Below is a small trained network, with its code and all its weights. Each question gives an input and a class and asks what happens when units are switched off, that is, made to give their printed mean instead of their output.

import numpy as np


def w(rows, s, z=0):
    codes = np.array(rows[::2]) - 128.0
    scale = np.full(codes.shape[1], s)
    scale[-1] = z or s
    return codes * scale


def f(y):
    return y / 2 * (1 + np.tanh(0.7978845608 * (y + 0.044715 * y**3)))


def log_softmax(a):
    a = a - a.max(-1, keepdims=True)
    return a - np.log(np.exp(a).sum(-1, keepdims=True))


def net(x, mask):
    res = np.array(x, float).reshape(1, 3) / 4 @ E
    y = f(res @ A[0][:, :-1].T + A[0][:, -1])
    res = res + np.where(mask, y, B[0][:, -1]) @ B[0][:, :-1]
    return log_softmax(res[-1] @ U[:, :-1].T + U[:, -1])


A, B = {}, {}
E = w([
[131,134,170,114,154,56,206,80,218,125],'x0',
[149,108,115,35,67,178,164,170,165,174],'x1',
[56,10,75,93,174,99,136,157,136,107],'x2',
],0.011)
A[0] = w([
[254,208,247,154,102,128,158,68,157,163,91],'neuron 0',
[69,42,61,111,163,110,78,171,87,124,133],'neuron 1',
[108,136,137,124,164,90,162,113,134,90,143],'neuron 2',
[161,194,148,178,111,175,66,124,82,150,229],'neuron 3',
[81,134,95,164,185,76,129,87,131,71,226],'neuron 4',
[77,109,141,176,212,69,127,66,109,62,239],'neuron 5',
[183,183,127,115,76,162,93,145,102,154,249],'neuron 6',
[112,109,134,30,122,120,201,129,201,159,245],'neuron 7',
[110,42,68,65,127,145,129,197,128,136,252],'neuron 8',
[88,128,150,155,188,86,122,114,113,70,212],'neuron 9',
[142,147,128,114,127,124,131,83,162,152,70],'neuron 10',
],0.0089,0.0028)
B[0] = w([
[162,100,176,110,96,162,166,148,46,143,255],'neuron 0',
[149,60,250,130,133,209,190,240,92,63,224],'neuron 1',
[130,122,147,145,164,160,97,141,136,130,163],'neuron 2',
[68,77,45,70,156,70,159,124,70,111,230],'neuron 3',
[155,167,134,144,178,177,94,114,129,25,208],'neuron 4',
[167,168,117,138,226,169,75,131,169,64,237],'neuron 5',
[46,118,55,58,173,108,121,94,87,162,214],'neuron 6',
[109,163,103,65,120,69,72,39,109,134,227],'neuron 7',
[44,50,71,64,147,143,122,165,2,171,232],'neuron 8',
[151,167,133,152,193,199,100,127,168,45,198],'neuron 9',
[143,152,185,164,127,134,110,128,168,128,142],'neuron 10',
],0.0074,0.012)
U = w([
[119,120,120,198,74,62,176,212,173,115,25],'0',
[9,47,34,56,105,98,153,154,6,168,209],'1',
[229,118,243,210,136,201,132,206,124,86,183],'2',
[137,189,21,143,147,109,63,76,176,95,39],'3',
[194,183,219,120,2,66,139,86,149,192,104],'4',
[132,62,121,227,72,122,178,222,200,206,4],'5',
],0.0056,0.0026)

Each question gives the input, the list of numbers given to net, and the class t.
The units are the neurons (one row each of A and B). Each row of codes is followed by its name. A weight is (code - 128) times the scale printed after its matrix; where a second scale follows, it is the last column's (A, B and U).
mask holds one flag per neuron, in row order. A switched-off neuron (its flag False) gives its mean, the last column of its row in B, instead of its output. The means were averaged over made-up inputs and are rounded, as every weight is.
A unit's drop is (log p(t) with every unit on - log p(t) with that unit switched off) / (log p(t) with every unit on - log p(t) with every unit switched off).
The circuit of an input: a set's keep is (log p(t) with only the set's units on - log p(t) with every unit switched off) / (log p(t) with every unit on - log p(t) with every unit switched off). Starting from all 11 units, units are removed one at a time, each time the one whose removal leaves the highest keep (on an exact tie, the one counted first), for as long as the keep stays at least 0.8.
circuit, biggest first: the units of the circuit, biggest drop first
most important unit: the unit with the biggest drop
k most important neurons: the k neurons with the biggest drops, biggest first
drop of u: that unit's drop, to one decimal
input [-1,-7,1], class 3: circuit, biggest first -> (neuron 5)
input [1,-1,5], class 2: circuit, biggest first -> (neuron 3; neuron 6)
input [-5,-7,-4], class 3: 3 most important neurons -> (neuron 8; neuron 1; neuron 5)
input [7,-5,2], class 3: 3 most important neurons -> (neuron 1; neuron 0; neuron 5)
input [-1,-2,0], class 3: circuit, biggest first -> (neuron 0; neuron 8)
input [8,-1,-4], class 4: 2 most important neurons -> (neuron 1; neuron 7)
input [8,-1,1], class 3: 2 most important neurons -> (neuron 1; neuron 7)
input [0,4,-7], class 1: 2 most important neurons -> (neuron 6; neuron 3)
input [8,6,0], class 4: 2 most important neurons -> (neuron 3; neuron 6)
input [8,-2,8], class 3: 2 most important neurons -> (neuron 7; neuron 0)
input [3,-8,1], class 2: 2 most important neurons -> (neuron 7; neuron 6)
input [0,-6,-1], class 3: 2 most important neurons -> (neuron 1; neuron 0)
input [1,0,-6], class 1: 2 most important neurons -> (neuron 3; neuron 6)
input [-2,-6,-8], class 1: most important unit -> neuron 3
input [6,6,-1], class 4: 3 most important neurons -> (neuron 3; neuron 8; neuron 6)
input [6,-8,1], class 2: drop of neuron 3 -> 0.2
input [3,-2,6], class 2: drop of neuron 1 -> 0.1
input [5,-8,1], class 2: drop of neuron 2 -> 0.1
